Below is a small trained network, with its code and all its weights. Each question gives an input and a class and asks what happens when units are switched off, that is, made to give their printed mean instead of their output.

import numpy as np


def w(rows, s, z=0):
    codes = np.array(rows[::2]) - 128.0
    scale = np.full(codes.shape[1], s)
    scale[-1] = z or s
    return codes * scale


def f(y):
    return np.maximum(y, 0)


def log_softmax(a):
    a = a - a.max(-1, keepdims=True)
    return a - np.log(np.exp(a).sum(-1, keepdims=True))


def net(x, mask):
    res = np.array(x, float).reshape(1, 7) / 4 @ E
    y = f(res @ A[0][:, :-1].T + A[0][:, -1])
    res = res + np.where(mask, y, B[0][:, -1]) @ B[0][:, :-1]
    return log_softmax(res[-1] @ U[:, :-1].T + U[:, -1])


A, B = {}, {}
E = w([
[118,123,130,128],'x0',
[122,131,130,129],'x1',
[123,127,130,132],'x2',
[158,178,225,54],'x3',
[160,1,121,57],'x4',
[120,126,132,129],'x5',
[118,121,134,125],'x6',
],0.0091)
A[0] = w([
[165,12,147,48,105],'n0',
[150,156,209,73,11],'n1',
[195,153,233,47,81],'n2',
[183,155,235,37,78],'n3',
[137,55,25,215,29],'n4',
[188,3,99,37,4],'n5',
],0.0063,0.0032)
B[0] = w([
[158,219,227,236,254],'n0',
[22,78,71,104,188],'n1',
[48,85,65,80,251],'n2',
[31,91,63,74,254],'n3',
[2,81,58,65,195],'n4',
[79,210,215,233,239],'n5',
],0.0071,0.0052)
U = w([
[31,38,28,56,59],'0',
[208,106,124,114,255],'1',
[144,230,225,254,48],'2',
],0.0067,0.0081)

Each question gives the input, the list of numbers given to net, and the class t.
The units are the neurons (one row each of A and B). Each row of codes is followed by its name. A weight is (code - 128) times the scale printed after its matrix; where a second scale follows, it is the last column's (A, B and U).
mask holds one flag per neuron, in row order. A switched-off neuron (its flag False) gives its mean, the last column of its row in B, instead of its output. The means were averaged over made-up inputs and are rounded, as every weight is.
A unit's drop is (log p(t) with every unit on - log p(t) with that unit switched off) / (log p(t) with every unit on - log p(t) with every unit switched off).
The circuit of an input: a set's keep is (log p(t) with only the set's units on - log p(t) with every unit switched off) / (log p(t) with every unit on - log p(t) with every unit switched off). Starting from all 6 units, units are removed one at a time, each time the one whose removal leaves the highest keep (on an exact tie, the one counted first), for as long as the keep stays at least 0.8.
circuit, biggest first: the units of the circuit, biggest drop first
k most important neurons: the k neurons with the biggest drops, biggest first
drop when u is switched off: that unit's drop, to one decimal
input [0,-1,4,7,4,3,-6], class 0: circuit, biggest first -> [n3]
input [-1,2,-1,6,7,4,-1], class 2: 3 most important neurons -> [n0; n5; n4]
input [-1,-5,-4,-3,5,5,0], class 2: circuit, biggest first -> [n5; n0]
input [1,3,-8,2,6,1,7], class 2: circuit, biggest first -> [n0; n5]
input [-5,6,1,7,8,8,5], class 2: 3 most important neurons -> [n0; n5; n4]
input [0,-2,-1,4,6,-5,7], class 2: 2 most important neurons -> [n0; n5]
input [4,8,3,6,1,-3,-1], class 0: circuit, biggest first -> [n3; n2]
input [5,6,-4,-7,8,4,-7], class 2: 2 most important neurons -> [n5; n0]
input [-4,8,-2,8,6,4,-8], class 0: 3 most important neurons -> [n3; n2; n1]
input [-8,-3,3,7,-7,-6,3], class 1: drop when n2 is switched off -> -0.4
input [3,3,-2,7,-2,-4,1], class 0: drop when n2 is switched off -> 0.1
input [-8,7,4,4,-6,6,-2], class 1: drop when n0 is switched off -> 0.5
input [0,-7,-2,6,-5,-2,-5], class 0: drop when n0 is switched off -> 0.2
